[ 11 -11  68  -5  -2 -51  -7  23  28   0  14   7 -12  23 -36 -11 -27 -62
  13 -15   9 -12   1  -6   8 -16   6] -> <77>.<56>
[ -7  36  13  -2   2  32   0  11  -6   8  -9  -7   2 -10   8   1   2  25
  14   7 -11 -10 -10  49   2 -18  -5] -> <76>.<42>
[  8 -13   7   2  -5  -9  -1  38  -2  -5  10  -9  -5   0 -12 -10  -8 -14
   0   4   7 -22  -4 -31   9  19 -21] -> <85>.<41>
[ 39 -30  15   1  -2 -64 -16   5  15  19  13  -4 -10   5  14  -8  -3 -24
   3   9  16  -7   0   7  -1 -32 -29] -> <77>.<48>
[ -6 -21   6  14 -10 -15  -3  22  -5  -7   2  -7   6   5  -6  -5  -8 -43
  -5   7   3 -14 -10 -36  -3   3 -33] -> <85>.<41>
[-33 -13  45  -6 -10  -5 -21  17   4 -29  13  -3 -12  -3 -17 -12  -9  -4
  -9   3  -4  15 -17 -39  25   7 -11] -> <85>.<46>
[  8  -5  81   2   4 -38  -4  17  19  17  16   4 -23  29  -7 -24  -3 -25
   1  -7   1  -9  -8 -24   5  -6   4] -> <77>.<56>
[ 21  -1  25   4   5 -12  -3   1   6   8  16   1  -8  28  -9  -4  10 -34
   1  -7  10 -22  -1   3   7  -5   6] -> <77>.<39>
[ 37  -2  19  -9   9 -23  -5  -2  23  10  12  -9  -6  15   1   4  -2 -19
   4   4  10  -5   0   0   5 -14 -11] -> <77>.<48>
[ 13   0  38   1 -13 -26 -15  18  -3  17  -3  -6   4   6 -15 -20  -4 -24
   0   1  -4 -18  -2  -7  16   1   6] -> <77>.<39>
[-26 -12  67  -6   4 -22  -8  19  -6 -35  18  -8 -23  14 -10 -13 -11 -44
  -9 -10  -1  -1   9 -28  -6  -1   6] -> <85>.<58>
[ 21   3  48  -1  -6 -14   0  18  24  20   0 -11  -8  34 -24 -16 -20 -73
  12 -23   7 -32  -1   7  10   8  12] -> <77>.<39>
[ 37  -6  20   2  -5 -18  -6  15   2  11   0  -2   3  14  -8  -7  -2 -51
  12   8   5 -17   0  12   6 -14 -13] -> <77>.<39>
[ 16   5  35  -1 -10  -5   7  13  10  -4   6  -7   4  28 -26 -15   5 -36
  -6 -10  -5 -13  30  10   9  26   1] -> <77>.<39>
[ 10   0  24   3  -1 -16   2 -14  -1  15  -3 -11   8   9 -14 -17   8  -5
   8   9  21 -25   6 -26  14   3 -24] -> <77>.<48>
[  3   6  41   0   8 -14  -8   4  -6 -22   7   6 -27  18   2  -3 -12 -32
   1  -6  11  -8  12 -19   5  17  -6] -> <85>.<58>
[ 10  11  33  -4   8 -18 -13   8  -7   9  -3  -9  -7 -13   7  -8   1   5
   7   7 -16   6 -10  12   0 -19   3] -> <76>.<42>
[ 23  30   7   2   5  14 -18   0  -4  26   1  -9 -16   5   8  -5   1  22
  18  -3   8   8 -19  14   5 -24   9] -> <76>.<42>
[-12  45  58   7   4  19  -6   2 -18  21 -13  42 -11   3  -1  18  -4  -7
   4   6  -7   8 -11  12   6 -16 -11] -> <76>.<61>
[  0 -10  43   6   6  -9 -10  12 -12   5 -11 -14  12  -2 -18 -12 -13  -4
   2   5  -2 -23   6  -6  -1  17 -18] -> <77>.<48>
[-12  -9  49  17   3 -21  -2  24  -2 -12   8  -7 -17   8 -11 -12  -5 -13
  -1  10   0 -10  -3 -40  -2   2   1] -> <85>.<46>
[ 22  -4  24  -5  -9 -15 -11  18  -8  18   4 -27   6   6 -24   7  -9  -1
   5  15  -3 -21 -10 -10  10  -3 -31] -> <77>.<48>
[-16  -7  39   0  -4 -13  -9  10 -13 -35   6  -4 -19   3  -2  -8 -12 -47
  -6  -7 -11 -14   3 -24 -10  26 -20] -> <85>.<58>
[-15  -9  33  -5   6 -18   2   9   1  -6  10   3 -13  -2 -18  -6  -3 -15
  -6   5  -7  -1  -4 -37  -3   7 -28] -> <85>.<41>
[  4 -10  59  -5  -1 -28  -9   6   6 -14  18  -5 -18  20  12 -12   0 -31
  -5   8   2 -10 -19 -11  15   0 -10] -> <77>.<56>
[-17  -6   6   5  19  -9 -22  -4 -12   8  21  -8 -15   4 -19 -13 -22 -23
  14  18  -5 -22   2 -52   3  16 -35] -> <85>.<41>
[ 22 -12  39   2  -7 -35  -6  18  23   2  -3 -14  -2   1  -6 -12  -2 -20
   4   5  -5  -2  -7   2   0 -12 -15] -> <77>.<48>
[-27  -9  41   4   2  -7  -1   9 -13 -23   4   2 -10  10  -4  -6  -7 -27
   1  12  -7  -9  11 -14  -3  29 -18] -> <85>.<58>
[-15  10  80   1  -1 -28 -26   7   8  -4  16   7 -18  -2   1  -6 -18  32
  -3   3  -3  -5   8   3   5  -1  -8] -> <85>.<46>
[-16   1  81  12   4 -44 -14   6 -14 -10  27  15 -16  18 -21  -3  -5 -59
  10   0  26  -2 -11   4  -3   8   0] -> <85>.<46>
[-23  32  80   5  -4  20  -3   3  -7  21 -19   9  -4  13  -6 -11   0 -11
   4  -2  -5  17 -11  30 -11 -12   2] -> <76>.<61>
[ -8  26  63   8  -3  13   0  -5 -16  20 -13  17  -5  -3  -3   6  15 -14
   3   7  -4  -2  -9  30   3   3 -17] -> <76>.<61>
